data =
[[152 141 116 152 130 152]
 [132 121 144 132 125 132]
 [131 127 140 131 130 131]
 [117 144 136 117 153 117]
 [121 120 152 121 131 121]]
Rows and columns are counted from 1.
(1, 1) => 152
(4, 4) => 117
(2, 1) => 132
(5, 3) => 152
(1, 2) => 141
(4, 6) => 117
(4, 5) => 153
(2, 5) => 125
(2, 6) => 132
(3, 1) => 131

m =
[[101 144 136 151 102 144 114 102 128 144 144 152 102 144 140 144]
 [104 132 145 151 104 132 126 104 128 132 132 151 104 133 147 132]]
Indices start at 1.
row 1 col 1 -> 101
row 2 col 10 -> 132
row 1 col 15 -> 140
row 2 col 6 -> 132
row 2 col 5 -> 104
row 2 col 12 -> 151
row 1 col 5 -> 102
row 1 col 2 -> 144
row 2 col 8 -> 104
row 1 col 11 -> 144

grid =
135,134,136,128,133,125,123,130,129,141,142
135,126,126,127,122,134,142,122,136,132,142
124,120,130,127,112,143,136,124,132,123,136
122,121,126,127,126,126,127,136,144,125,111
138,134,118,120,124,130,145,131,142,131,134
124,133,126,121,124,129,128,128,121,127,133
124,137,134,150,125,125,116,141,139,116,144
138,126,146,123,136,140,100,110,135,124,132
111,129,144,139,127,126,128,123,134,124,137
112,133,143,125,133,116,110,127,138,124,139
133,123,133,130,125,121,125,121,135,127,148
136,140,152,129,127,125,120,137,113,131,149
Rows and columns are counted from 1.
row 1 col 1	135
row 1 col 8	130
row 7 col 5	125
row 1 col 9	129
row 2 col 3	126
row 12 col 11	149
row 8 col 1	138
row 5 col 2	134
row 8 col 2	126
row 6 col 7	128
row 9 col 9	134
row 7 col 9	139
row 3 col 7	136
row 9 col 10	124
row 11 col 1	133
row 10 col 11	139
row 3 col 11	136
row 2 col 9	136
row 10 col 3	143
row 7 col 8	141
row 3 col 10	123
row 2 col 2	126
row 2 col 7	142
row 12 col 7	120
row 5 col 7	145
row 11 col 3	133
row 5 col 9	142
row 8 col 3	146
row 4 col 1	122
row 6 col 6	129
row 10 col 9	138
row 7 col 1	124
row 11 col 10	127
row 5 col 1	138

A =
[[132 141 136 101 137 119]
 [113 124 126 138 116 128]
 [111 122 128 144 119 142]
 [115 131 126 122 122 129]
 [115 130 128 127 127 142]
 [128 136 140 109 126 104]
 [135 137 137 120 118 100]
 [124 136 131 110 130 128]
 [112 132 115 137 118 143]]
Rows and columns are counted from 1.
(1, 1) -> 132
(4, 6) -> 129
(6, 2) -> 136
(1, 2) -> 141
(5, 2) -> 130
(8, 2) -> 136
(7, 2) -> 137
(7, 1) -> 135
(6, 1) -> 128
(1, 6) -> 119
(2, 5) -> 116
(5, 1) -> 115
(8, 4) -> 110
(5, 6) -> 142
(5, 3) -> 128
(6, 6) -> 104
(3, 4) -> 144
(2, 2) -> 124
(5, 5) -> 127

B =
135,130,123,125,127,113,138,131,132,129,123,124,135,120,142
128,133,131,138,132,130,128,126,138,140,115,107,134,121,120
121,121,131,127,139,115,105,122,132,131,129,133,127,119,134
123,113,118,133,121,124,114,125,125,125,139,130,136,140,131
129,116,108,120,123,130,115,112,124,129,114,127,131,124,140
123,133,124,122,134,109,131,143,122,105,132,126,142,126,128
137,120,108,137,126,125,115,119,127,135,132,137,124,119,124
132,108,125,144,127,121,139,128,126,141,121,141,131,138,124
121,135,140,134,133,122,124,129,134,107,131,144,131,137,114
136,116,126,125,148,120,122,140,137,129,131,121,114,125,135
126,123,125,142,139,112,119,116,123,123,130,122,118,134,141
122,127,117,116,120,111,131,136,131,122,129,129,120,122,129
139,123,117,136,146,130,127,145,131,119,136,138,128,131,150
124,124,123,135,138,124,120,112,116,128,140,125,135,117,123
128,128,142,137,126,117,125,138,130,114,128,130,129,141,127
121,137,128,139,130,136,132,134,138,126,124,110,138,124,134
Indices start at 1.
(1, 1)	135
(3, 14)	119
(2, 11)	115
(10, 11)	131
(10, 9)	137
(9, 11)	131
(8, 12)	141
(15, 4)	137
(14, 12)	125
(3, 1)	121
(3, 7)	105
(11, 15)	141
(13, 11)	136
(6, 4)	122
(1, 4)	125
(14, 15)	123
(2, 6)	130
(14, 1)	124
(11, 11)	130
(13, 1)	139
(10, 6)	120
(5, 5)	123
(10, 4)	125
(13, 14)	131
(6, 15)	128
(10, 8)	140
(11, 5)	139
(7, 1)	137
(8, 7)	139
(4, 15)	131
(14, 11)	140
(16, 9)	138
(12, 4)	116
(15, 6)	117
(11, 3)	125
(5, 11)	114
(8, 5)	127
(11, 14)	134

a =
[[118 137 119 126 130 136 119 143 139 120]
 [134 137 133 122 136 127 132 128 128 141]
 [130 130 118 141 139 125 129 142 132 130]
 [135 116 135 126 119 123 134 113 117 121]
 [107 130 137 102 105 131 105 124 133 112]
 [118 140 121 125 130 123 122 140 138 128]
 [130 139 141 130 134 129 130 131 125 138]
 [105 128 134 103 110 130 111 120 133 114]
 [138 118 135 114 125 131 127 120 120 135]
 [128 142 140 130 138 126 126 132 124 149]
 [125 110 117 132 116 132 131 123 128 103]
 [137 122 134 127 122 127 132 120 116 124]
 [115 140 120 133 139 124 121 140 140 132]]
Rows and columns are counted from 1.
row 1 col 1	118
row 12 col 3	134
row 8 col 6	130
row 1 col 4	126
row 7 col 3	141
row 9 col 9	120
row 2 col 7	132
row 5 col 9	133
row 13 col 10	132
row 2 col 6	127
row 11 col 10	103
row 2 col 1	134
row 7 col 10	138
row 6 col 2	140
row 7 col 2	139
row 12 col 6	127
row 12 col 8	120
row 9 col 6	131
row 13 col 8	140
row 10 col 7	126
row 9 col 7	127
row 5 col 1	107
row 4 col 9	117
row 11 col 9	128
row 3 col 2	130
row 12 col 5	122
row 1 col 2	137
row 12 col 1	137
row 9 col 1	138
row 9 col 10	135
row 3 col 6	125
row 3 col 3	118
row 1 col 7	119

W =
[[142 113 141 126]
 [142 110 143 122]
 [106 114 110 146]]
Rows and columns are counted from 1.
(1, 1): 142
(3, 2): 114
(2, 3): 143
(3, 4): 146
(2, 1): 142

x =
[[121 132 122 121 134 115 127 129 127 133 126 116 117 117 117]
 [101 140 101 133 134 114 130 131 131 133 129 117 114 114 114]
 [113 124 113 127 135 114 129 131 131 135 129 116 114 113 114]
 [108 125 108 131 136 115 131 132 132 135 130 117 114 113 114]
 [114 153 114 126 136 113 131 134 134 136 131 115 113 113 113]
 [142 118 142 111 144 111 134 137 133 143 132 110 112 112 112]]
Indices start at 1.
row 1 col 1	121
row 1 col 5	134
row 5 col 3	114
row 5 col 15	113
row 3 col 15	114
row 6 col 10	143
row 2 col 5	134
row 6 col 14	112
row 5 col 14	113
row 1 col 10	133
row 6 col 7	134
row 3 col 1	113
row 2 col 2	140
row 6 col 3	142
row 4 col 10	135
row 6 col 12	110
row 2 col 1	101
row 2 col 6	114
row 2 col 8	131
row 1 col 12	116
row 6 col 9	133
row 3 col 5	135
row 2 col 4	133
row 4 col 8	132
row 6 col 15	112
row 6 col 13	112
row 6 col 4	111
row 2 col 3	101
row 4 col 12	117

X =
[[139 107 136 106 113 126 145 119]
 [111 131 109 136 122 126 113 119]
 [131 113 128 111 110 126 142 109]]
Rows and columns are counted from 1.
(1, 1): 139
(1, 5): 113
(3, 2): 113
(2, 1): 111
(3, 7): 142
(3, 1): 131
(3, 3): 128
(3, 5): 110
(1, 2): 107
